Below are the code and all the weights of a small trained network. Each question names an input and a class and asks about switching units off, where a switched-off unit gives its printed mean instead of its output.

import numpy as np


def w(rows, s, z=0):
    codes = np.array(rows[::2]) - 128.0
    scale = np.full(codes.shape[1], s)
    scale[-1] = z or s
    return codes * scale


def f(y):
    return y / 2 * (1 + np.tanh(0.7978845608 * (y + 0.044715 * y**3)))


def log_softmax(a):
    a = a - a.max(-1, keepdims=True)
    return a - np.log(np.exp(a).sum(-1, keepdims=True))


def net(x, mask):
    res = np.array(x, float).reshape(1, 8) / 4 @ E
    y = f(res @ A[0][:, :-1].T + A[0][:, -1])
    res = res + np.where(mask, y, B[0][:, -1]) @ B[0][:, :-1]
    return log_softmax(res[-1] @ U[:, :-1].T + U[:, -1])


A, B = {}, {}
E = w([
[126,128,127,129],'x0',
[182,78,155,253],'x1',
[127,127,130,128],'x2',
[150,243,48,188],'x3',
[126,127,128,130],'x4',
[28,167,185,168],'x5',
[201,192,219,104],'x6',
[128,128,128,127],'x7',
],0.0072)
A[0] = w([
[96,155,139,98,28],'N0',
[119,202,128,1,81],'N1',
[190,172,208,107,66],'N2',
[124,202,47,149,63],'N3',
[140,110,161,202,70],'N4',
[115,64,172,98,55],'N5',
[172,121,160,212,91],'N6',
[98,53,170,69,76],'N7',
[115,65,161,96,75],'N8',
[129,209,68,169,1],'N9',
[149,102,155,188,59],'N10',
[161,98,149,206,8],'N11',
[159,103,164,194,47],'N12',
[158,98,161,204,41],'N13',
[178,171,212,113,55],'N14',
[194,171,190,113,114],'N15',
[103,158,117,70,59],'N16',
[164,144,179,108,61],'N17',
[89,42,47,148,77],'N18',
[44,151,189,176,50],'N19',
[198,96,100,96,41],'N20',
[84,166,132,45,111],'N21',
[49,147,183,168,46],'N22',
[104,37,184,87,27],'N23',
[76,65,57,156,42],'N24',
[106,156,128,73,30],'N25',
[109,86,86,152,32],'N26',
[203,74,61,112,96],'N27',
[103,161,117,77,33],'N28',
[84,164,101,53,39],'N29',
[238,111,76,116,148],'N30',
[193,90,82,111,36],'N31',
[47,175,180,191,140],'N32',
],0.0096,0.0074)
B[0] = w([
[152,139,82,111,110],'N0',
[137,59,91,162,250],'N1',
[29,172,81,153,181],'N2',
[195,184,213,210,189],'N3',
[153,92,50,106,162],'N4',
[202,236,115,170,165],'N5',
[137,82,100,130,197],'N6',
[184,198,143,193,215],'N7',
[179,214,122,182,169],'N8',
[196,208,159,196,155],'N9',
[147,104,21,130,145],'N10',
[173,107,56,155,144],'N11',
[140,102,49,148,153],'N12',
[159,92,36,136,160],'N13',
[36,182,42,146,170],'N14',
[30,145,108,147,200],'N15',
[153,90,57,155,141],'N16',
[97,184,92,136,130],'N17',
[35,172,115,133,204],'N18',
[170,178,90,19,177],'N19',
[144,183,101,68,136],'N20',
[152,46,77,167,220],'N21',
[156,171,101,58,163],'N22',
[210,222,148,200,195],'N23',
[47,203,83,137,167],'N24',
[157,124,19,129,123],'N25',
[110,161,72,120,118],'N26',
[121,151,135,47,195],'N27',
[173,113,33,143,124],'N28',
[155,79,80,152,162],'N29',
[118,132,181,60,245],'N30',
[162,169,75,49,136],'N31',
[171,110,152,2,254],'N32',
],0.0086,0.0044)
U = w([
[225,210,149,212,51],'0',
[172,42,31,151,60],'1',
[122,106,156,127,247],'2',
[8,176,91,137,46],'3',
[181,148,135,1,39],'4',
[128,91,173,135,224],'5',
[125,88,176,141,213],'6',
],0.011,0.014)

Each question gives the input, the list of numbers given to net, and the class t.
The units are the neurons (one row each of A and B). Each row of codes is followed by its name. A weight is (code - 128) times the scale printed after its matrix; where a second scale follows, it is the last column's (A, B and U).
mask holds one flag per neuron, in row order. A switched-off neuron (its flag False) gives its mean, the last column of its row in B, instead of its output. The means were averaged over made-up inputs and are rounded, as every weight is.
A unit's drop is (log p(t) with every unit on - log p(t) with that unit switched off) / (log p(t) with every unit on - log p(t) with every unit switched off).
The circuit of an input: a set's keep is (log p(t) with only the set's units on - log p(t) with every unit switched off) / (log p(t) with every unit on - log p(t) with every unit switched off). Starting from the 12 units with the biggest drops (on a tie, the unit counted first), units are removed one at a time, each time the one whose removal leaves the highest keep (on an exact tie, the one counted first), for as long as the keep stays at least 0.8.
units of the circuit, in order: the units of the circuit, biggest drop first
unit that matters most: the unit with the biggest drop
k most important neurons: the k neurons with the biggest drops, biggest first
drop when u is switched off: that unit's drop, to one decimal
input [4,4,2,-6,-2,-6,-8,5], class 3: units of the circuit, in order => [N18, N24]
input [-1,0,1,-7,-2,8,7,-5], class 4: units of the circuit, in order => [N19]
input [1,5,-2,7,6,5,8,-7], class 3: units of the circuit, in order => [N15, N14]
input [3,5,-2,-6,-5,0,2,-3], class 0: units of the circuit, in order => [N23, N5, N8]
input [-6,-7,-1,7,7,1,8,6], class 3: 2 most important neurons => [N15, N2]
input [-8,-8,-3,-7,8,5,5,2], class 1: units of the circuit, in order => [N21, N1, N25]
input [-3,2,4,1,1,5,8,-1], class 3: units of the circuit, in order => [N14, N2]
input [0,-4,1,1,-7,-7,-5,-5], class 4: units of the circuit, in order => [N27, N30]
input [-1,-8,1,-6,-4,-6,3,8], class 1: 2 most important neurons => [N1, N21]
input [6,-8,-1,-3,-8,5,-8,0], class 1: units of the circuit, in order => [N21, N29]
input [6,0,5,-7,3,5,-7,-6], class 0: units of the circuit, in order => [N23, N7, N5]
input [3,-3,4,-8,-7,-4,-8,0], class 0: units of the circuit, in order => [N23, N7]
input [-7,5,-5,0,2,-6,1,2], class 4: units of the circuit, in order => [N30, N27]
input [-3,-4,-8,3,7,-5,-8,-5], class 3: unit that matters most => N18
input [7,4,-7,4,-8,-8,-4,2], class 4: units of the circuit, in order => [N27, N30]
input [6,-7,-2,-7,7,-5,6,-2], class 0: 2 most important neurons => [N7, N23]
input [7,-1,6,8,-8,-4,-3,7], class 0: 2 most important neurons => [N3, N9]
input [-8,5,-3,-5,0,3,-8,-2], class 3: 2 most important neurons => [N18, N24]
input [2,-2,2,4,3,8,5,-5], class 4: 3 most important neurons => [N32, N19, N22]
input [2,-4,-6,5,1,7,2,-4], class 4: units of the circuit, in order => [N32]
input [4,-6,-3,-5,6,-4,1,-1], class 1: drop when N4 is switched off => -0.1
input [0,0,1,-7,6,8,-4,5], class 4: drop when N22 is switched off => 0.2
input [-6,0,2,-2,-7,-8,-3,0], class 4: drop when N27 is switched off => 0.1
input [1,6,-6,6,-5,-6,-8,3], class 3: drop when N9 is switched off => 0.0
